Below are the code and all the weights of a small trained network. Each question names an input and a class and asks about switching units off, where a switched-off unit gives its printed mean instead of its output.

import numpy as np


def w(rows, s, z=0):
    codes = np.array(rows[::2]) - 128.0
    scale = np.full(codes.shape[1], s)
    scale[-1] = z or s
    return codes * scale


def f(y):
    return np.maximum(y, 0)


def log_softmax(a):
    a = a - a.max(-1, keepdims=True)
    return a - np.log(np.exp(a).sum(-1, keepdims=True))


def net(x, mask):
    res = np.array(x, float).reshape(1, 7) / 4 @ E
    y = f(res @ A[0][:, :-1].T + A[0][:, -1])
    res = res + np.where(mask, y, B[0][:, -1]) @ B[0][:, :-1]
    return log_softmax(res[-1] @ U[:, :-1].T + U[:, -1])


A, B = {}, {}
E = w([
[129,121,146,107,127,96],'x0',
[48,201,199,190,42,123],'x1',
[131,128,120,137,130,135],'x2',
[30,131,141,134,179,153],'x3',
[58,38,112,117,75,91],'x4',
[163,79,255,181,98,193],'x5',
[127,128,130,126,126,129],'x6',
],0.0098)
A[0] = w([
[218,154,76,131,3,84,96],'N1',
[176,254,135,155,191,117,43],'N2',
[85,218,143,159,33,114,24],'N3',
[75,60,49,135,36,102,40],'N4',
[107,64,114,155,97,117,2],'N5',
[39,160,128,127,196,116,108],'N6',
[95,201,30,91,113,81,18],'N7',
],0.012,0.0074)
B[0] = w([
[1,143,117,179,195,162,254],'N1',
[109,155,153,5,57,124,244],'N2',
[219,54,67,98,183,105,233],'N3',
[153,203,155,15,95,138,212],'N4',
[181,232,185,35,146,213,152],'N5',
[67,140,109,173,153,131,225],'N6',
[209,73,213,215,114,170,249],'N7',
],0.013,0.0084)
U = w([
[145,180,176,69,87,143,46],'0',
[203,73,68,94,209,121,83],'1',
[188,110,249,209,82,164,57],'2',
[132,134,140,139,115,111,247],'3',
[65,149,148,154,163,134,106],'4',
[137,142,139,143,111,115,223],'5',
],0.012)

Each question gives the input, the list of numbers given to net, and the class t.
The units are the neurons (one row each of A and B). Each row of codes is followed by its name. A weight is (code - 128) times the scale printed after its matrix; where a second scale follows, it is the last column's (A, B and U).
mask holds one flag per neuron, in row order. A switched-off neuron (its flag False) gives its mean, the last column of its row in B, instead of its output. The means were averaged over made-up inputs and are rounded, as every weight is.
A unit's drop is (log p(t) with every unit on - log p(t) with that unit switched off) / (log p(t) with every unit on - log p(t) with every unit switched off).
The circuit of an input: a set's keep is (log p(t) with only the set's units on - log p(t) with every unit switched off) / (log p(t) with every unit on - log p(t) with every unit switched off). Starting from all 7 units, units are removed one at a time, each time the one whose removal leaves the highest keep (on an exact tie, the one counted first), for as long as the keep stays at least 0.8.
circuit, biggest first: the units of the circuit, biggest drop first
unit that matters most: the unit with the biggest drop
k most important neurons: the k neurons with the biggest drops, biggest first
drop of u: that unit's drop, to one decimal
input [6,-1,5,-3,-6,0,4], class 0: most important neuron : N2
input [4,8,-3,7,-1,7,-2], class 1: 2 most important neurons : N3; N7
input [3,-2,-3,-5,-2,1,3], class 4: 2 most important neurons : N1; N3
input [-2,-6,1,-6,4,-3,-7], class 5: 3 most important neurons : N3; N1; N4
input [0,4,-8,-4,-5,2,8], class 3: 3 most important neurons : N4; N3; N7
input [3,7,-2,7,4,6,4], class 1: 3 most important neurons : N3; N7; N1
input [0,-3,5,1,5,-5,-3], class 0: 3 most important neurons : N4; N3; N1
input [2,-2,-5,0,1,-5,-2], class 2: circuit, biggest first : N7; N3
input [8,4,4,-2,-3,-3,4], class 1: 3 most important neurons : N3; N4; N6
input [0,-1,8,-8,-6,7,-6], class 3: 2 most important neurons : N7; N1
input [6,4,0,-7,-7,6,-3], class 0: 2 most important neurons : N2; N7
input [-8,8,-3,-5,-7,-5,-1], class 1: 2 most important neurons : N3; N4
input [8,6,-3,3,-1,3,-6], class 1: 2 most important neurons : N3; N7
input [7,5,-6,-8,-6,6,-4], class 4: 3 most important neurons : N1; N7; N4
input [-6,2,8,8,8,8,2], class 0: 2 most important neurons : N7; N5
input [-8,4,6,-2,4,5,-7], class 5: circuit, biggest first : N7
input [2,-6,0,-7,3,-2,-1], class 4: drop of N1 : 0.7
input [-2,-6,7,0,4,-7,0], class 2: drop of N3 : 0.2
input [2,-1,4,-2,8,1,1], class 0: drop of N4 : 0.2
input [6,-4,-7,1,-3,-4,6], class 3: drop of N3 : 1.7
input [-6,6,2,-3,7,6,4], class 0: unit that matters most : N4
